Here is a tiny trained network, its code and every weight. The questions are about switching its units off for an input and a class, where a switched-off unit gives its printed mean instead of its output.

import numpy as np


def w(rows, s, z=0):
    codes = np.array(rows[::2]) - 128.0
    scale = np.full(codes.shape[1], s)
    scale[-1] = z or s
    return codes * scale


def norm(h):
    return h / np.sqrt((h * h).mean(-1, keepdims=True) + 1e-5)


def f(y):
    return np.maximum(y, 0)


def log_softmax(a):
    a = a - a.max(-1, keepdims=True)
    return a - np.log(np.exp(a).sum(-1, keepdims=True))


def net(x, mask):
    res = np.array(x, float).reshape(1, 3) / 4 @ E
    u = 0
    for l in range(3):
        y = f(norm(res) @ A[l][:, :-1].T + A[l][:, -1])
        res = res + np.where(mask[u : u + 9], y, B[l][:, -1]) @ B[l][:, :-1]
        u += 9
    return log_softmax(norm(res)[-1] @ U[:, :-1].T + U[:, -1])


A, B = {}, {}
E = w([
[115,27,130,147,193],'x0',
[117,255,43,140,152],'x1',
[181,191,216,125,216],'x2',
],0.0053)
A[0] = w([
[139,74,128,154,101,129],'0.n0',
[135,122,114,162,161,6],'0.n1',
[88,126,48,144,103,126],'0.n2',
[83,186,145,141,195,39],'0.n3',
[112,86,122,88,4,94],'0.n4',
[119,72,109,134,152,25],'0.n5',
[101,104,139,130,15,12],'0.n6',
[154,170,83,119,91,235],'0.n7',
[138,131,117,112,125,4],'0.n8',
],0.012,0.0021)
B[0] = w([
[94,151,143,161,197,189],'0.n0',
[148,113,103,114,151,141],'0.n1',
[146,255,162,155,58,218],'0.n2',
[156,132,84,134,157,193],'0.n3',
[71,212,118,90,50,254],'0.n4',
[94,88,166,102,115,172],'0.n5',
[69,221,62,127,23,220],'0.n6',
[38,146,192,97,142,212],'0.n7',
[141,168,130,132,93,128],'0.n8',
],0.0091,0.0072)
A[1] = w([
[73,64,131,98,115,197],'1.n0',
[129,102,116,145,130,156],'1.n1',
[105,128,124,168,3,186],'1.n2',
[133,127,117,137,110,61],'1.n3',
[115,130,136,104,90,106],'1.n4',
[115,180,114,169,120,151],'1.n5',
[150,124,113,147,70,220],'1.n6',
[148,110,111,136,129,1],'1.n7',
[155,168,170,145,153,193],'1.n8',
],0.014,0.0022)
B[1] = w([
[110,141,163,172,187,159],'1.n0',
[77,127,137,117,97,134],'1.n1',
[61,190,109,2,125,244],'1.n2',
[129,160,131,123,130,132],'1.n3',
[133,123,162,68,130,169],'1.n4',
[70,117,141,130,122,211],'1.n5',
[109,118,172,119,134,163],'1.n6',
[115,111,106,108,115,128],'1.n7',
[115,111,102,111,73,190],'1.n8',
],0.011)
A[2] = w([
[141,58,163,175,156,94],'2.n0',
[162,64,157,52,87,116],'2.n1',
[129,50,232,67,124,242],'2.n2',
[253,109,220,156,152,55],'2.n3',
[227,89,162,83,105,89],'2.n4',
[203,118,210,84,51,1],'2.n5',
[209,171,100,163,184,29],'2.n6',
[195,117,144,143,78,66],'2.n7',
[93,227,138,102,137,109],'2.n8',
],0.0073,0.0024)
B[2] = w([
[142,159,190,155,86,150],'2.n0',
[186,143,82,164,34,149],'2.n1',
[223,169,128,200,37,189],'2.n2',
[90,155,80,54,107,146],'2.n3',
[157,106,1,126,124,144],'2.n4',
[172,65,54,126,105,146],'2.n5',
[102,60,67,155,165,137],'2.n6',
[181,124,207,147,31,134],'2.n7',
[107,50,192,78,95,254],'2.n8',
],0.006,0.0076)
U = w([
[160,84,235,213,189,45],'0',
[54,176,142,43,103,230],'1',
[242,100,76,127,59,61],'2',
[166,82,11,105,251,1],'3',
],0.015,0.0036)

Each question gives the input, the list of numbers given to net, and the class t.
The units are the neurons (one row each of A and B). Each row of codes is followed by its name. A weight is (code - 128) times the scale printed after its matrix; where a second scale follows, it is the last column's (A, B and U).
mask holds one flag per neuron, layer by layer. A switched-off neuron (its flag False) gives its mean, the last column of its row in B, instead of its output. The means were averaged over made-up inputs and are rounded, as every weight is.
A unit's drop is (log p(t) with every unit on - log p(t) with that unit switched off) / (log p(t) with every unit on - log p(t) with every unit switched off).
most important unit: the unit with the biggest drop
top k neurons: the k neurons with the biggest drops, biggest first
k most important neurons of layer l: the k neurons of layer l with the biggest drops, biggest first
drop when u is switched off: that unit's drop, to one decimal
input [4,-8,8], class 0: most important unit => 0.n2
input [4,-5,-1], class 0: top 2 neurons => [0.n2, 1.n0]
input [-6,-2,6], class 2: top 2 neurons => [0.n6, 1.n2]
input [-7,-3,4], class 2: top 2 neurons => [0.n6, 0.n4]
input [-6,-2,4], class 2: top 2 neurons => [0.n6, 0.n4]
input [2,2,4], class 3: top 2 neurons => [0.n4, 0.n2]
input [-3,-3,7], class 2: top 3 neurons => [1.n2, 0.n6, 0.n4]
input [6,8,8], class 3: top 2 neurons => [1.n2, 0.n4]
input [7,1,6], class 3: 3 most important neurons of layer 0 => [0.n3, 0.n7, 0.n1]
input [1,0,1], class 2: top 4 neurons => [0.n7, 0.n6, 0.n0, 0.n4]
input [0,-4,3], class 2: top 4 neurons => [0.n6, 1.n2, 0.n7, 0.n4]
input [5,1,6], class 3: top 3 neurons => [0.n4, 0.n3, 1.n2]
input [6,-2,6], class 0: 2 most important neurons of layer 0 => [0.n2, 0.n5]
input [0,0,7], class 2: 3 most important neurons of layer 1 => [1.n8, 1.n2, 1.n0]
input [2,0,3], class 3: 2 most important neurons of layer 1 => [1.n2, 1.n4]
input [-4,-8,5], class 2: most important unit => 0.n6
input [-1,-1,1], class 2: 4 most important neurons of layer 0 => [0.n6, 0.n4, 0.n2, 0.n7]
input [4,-6,6], class 0: 2 most important neurons of layer 1 => [1.n2, 1.n0]
input [-1,-2,5], class 2: drop when 0.n6 is switched off => 0.5
input [4,-2,2], class 0: drop when 1.n2 is switched off => 0.3
